Here is a tiny trained network, its code and every weight. The questions are about switching its units off for an input and a class, where a switched-off unit gives its printed mean instead of its output.

import numpy as np


def w(rows, s, z=0):
    codes = np.array(rows[::2]) - 128.0
    scale = np.full(codes.shape[1], s)
    scale[-1] = z or s
    return codes * scale


def f(y):
    return np.maximum(y, 0)


def log_softmax(a):
    a = a - a.max(-1, keepdims=True)
    return a - np.log(np.exp(a).sum(-1, keepdims=True))


def net(x, mask):
    res = np.array(x, float).reshape(1, 5) / 4 @ E
    y = f(res @ A[0][:, :-1].T + A[0][:, -1])
    res = res + np.where(mask, y, B[0][:, -1]) @ B[0][:, :-1]
    return log_softmax(res[-1] @ U[:, :-1].T + U[:, -1])


A, B = {}, {}
E = w([
[170,128,152,47,135,203,115,255,110,40],'x0',
[215,119,70,135,192,88,112,155,31,88],'x1',
[194,173,62,138,242,189,47,136,114,158],'x2',
[98,100,161,63,121,175,201,160,73,243],'x3',
[138,240,136,78,79,85,130,167,66,123],'x4',
],0.0077)
A[0] = w([
[103,111,174,37,123,175,198,187,75,225,151],'n1',
[195,172,57,134,158,64,82,150,45,95,118],'n2',
[196,172,72,104,204,200,73,179,97,118,143],'n3',
[45,177,186,110,51,98,168,87,137,212,160],'n4',
[123,94,68,213,186,131,100,19,184,188,183],'n5',
[165,143,91,176,102,2,127,106,77,117,185],'n6',
[169,157,95,100,146,167,92,195,136,22,253],'n7',
],0.0069,0.0037)
B[0] = w([
[166,95,36,73,85,248,191,186,33,183,242],'n1',
[124,194,149,49,219,72,160,69,26,84,242],'n2',
[238,168,158,124,251,116,66,204,98,165,253],'n3',
[77,206,76,146,38,88,177,98,197,207,241],'n4',
[77,96,54,245,211,175,68,2,181,194,247],'n5',
[53,145,119,120,149,86,215,7,113,90,222],'n6',
[145,169,199,75,148,131,59,186,168,13,254],'n7',
],0.0071,0.0089)
U = w([
[76,125,162,159,36,43,172,95,185,135,103],'0',
[92,137,191,107,59,119,84,154,201,30,252],'1',
[133,182,145,84,176,58,140,89,36,92,106],'2',
[145,2,120,79,117,187,186,157,66,131,132],'3',
[197,163,168,98,176,144,21,202,117,126,49],'4',
[116,182,71,90,66,159,174,136,100,211,61],'5',
[95,97,85,231,190,146,77,62,172,180,194],'6',
],0.0088,0.002)

Each question gives the input, the list of numbers given to net, and the class t.
The units are the neurons (one row each of A and B). Each row of codes is followed by its name. A weight is (code - 128) times the scale printed after its matrix; where a second scale follows, it is the last column's (A, B and U).
mask holds one flag per neuron, in row order. A switched-off neuron (its flag False) gives its mean, the last column of its row in B, instead of its output. The means were averaged over made-up inputs and are rounded, as every weight is.
A unit's drop is (log p(t) with every unit on - log p(t) with that unit switched off) / (log p(t) with every unit on - log p(t) with every unit switched off).
The circuit of an input: a set's keep is (log p(t) with only the set's units on - log p(t) with every unit switched off) / (log p(t) with every unit on - log p(t) with every unit switched off). Starting from all 7 units, units are removed one at a time, each time the one whose removal leaves the highest keep (on an exact tie, the one counted first), for as long as the keep stays at least 0.8.
units of the circuit, in order: the units of the circuit, biggest drop first
most important unit: the unit with the biggest drop
k most important neurons: the k neurons with the biggest drops, biggest first
drop when u is switched off: that unit's drop, to one decimal
input [0,-1,7,6,8], class 4: most important unit	n3
input [4,-1,2,5,-1], class 3: units of the circuit, in order	[n1 n4]
input [-3,-3,2,-1,6], class 0: units of the circuit, in order	[n1 n3 n4]
input [-4,-7,-6,6,-8], class 5: 2 most important neurons	[n1 n4]
input [6,5,1,5,-5], class 4: 2 most important neurons	[n3 n7]
input [-3,-5,1,-3,4], class 0: 3 most important neurons	[n3 n1 n4]
input [1,4,-7,3,1], class 3: 2 most important neurons	[n1 n5]
input [1,-4,-4,-1,5], class 0: units of the circuit, in order	[n3 n4]
input [2,-1,7,8,-2], class 3: 4 most important neurons	[n1 n7 n4 n2]
input [0,1,2,6,-1], class 3: 2 most important neurons	[n4 n1]
input [4,-5,-6,0,3], class 5: units of the circuit, in order	[n1 n4]
input [-2,6,6,7,-4], class 4: 2 most important neurons	[n3 n6]
input [2,4,6,-1,-7], class 4: 2 most important neurons	[n3 n7]
input [2,3,1,3,4], class 4: most important unit	n6
input [-4,8,-8,5,8], class 5: drop when n7 is switched off	0.1
input [-1,4,-8,-4,-2], class 0: drop when n7 is switched off	0.2
input [5,-8,8,3,-7], class 4: drop when n7 is switched off	0.0
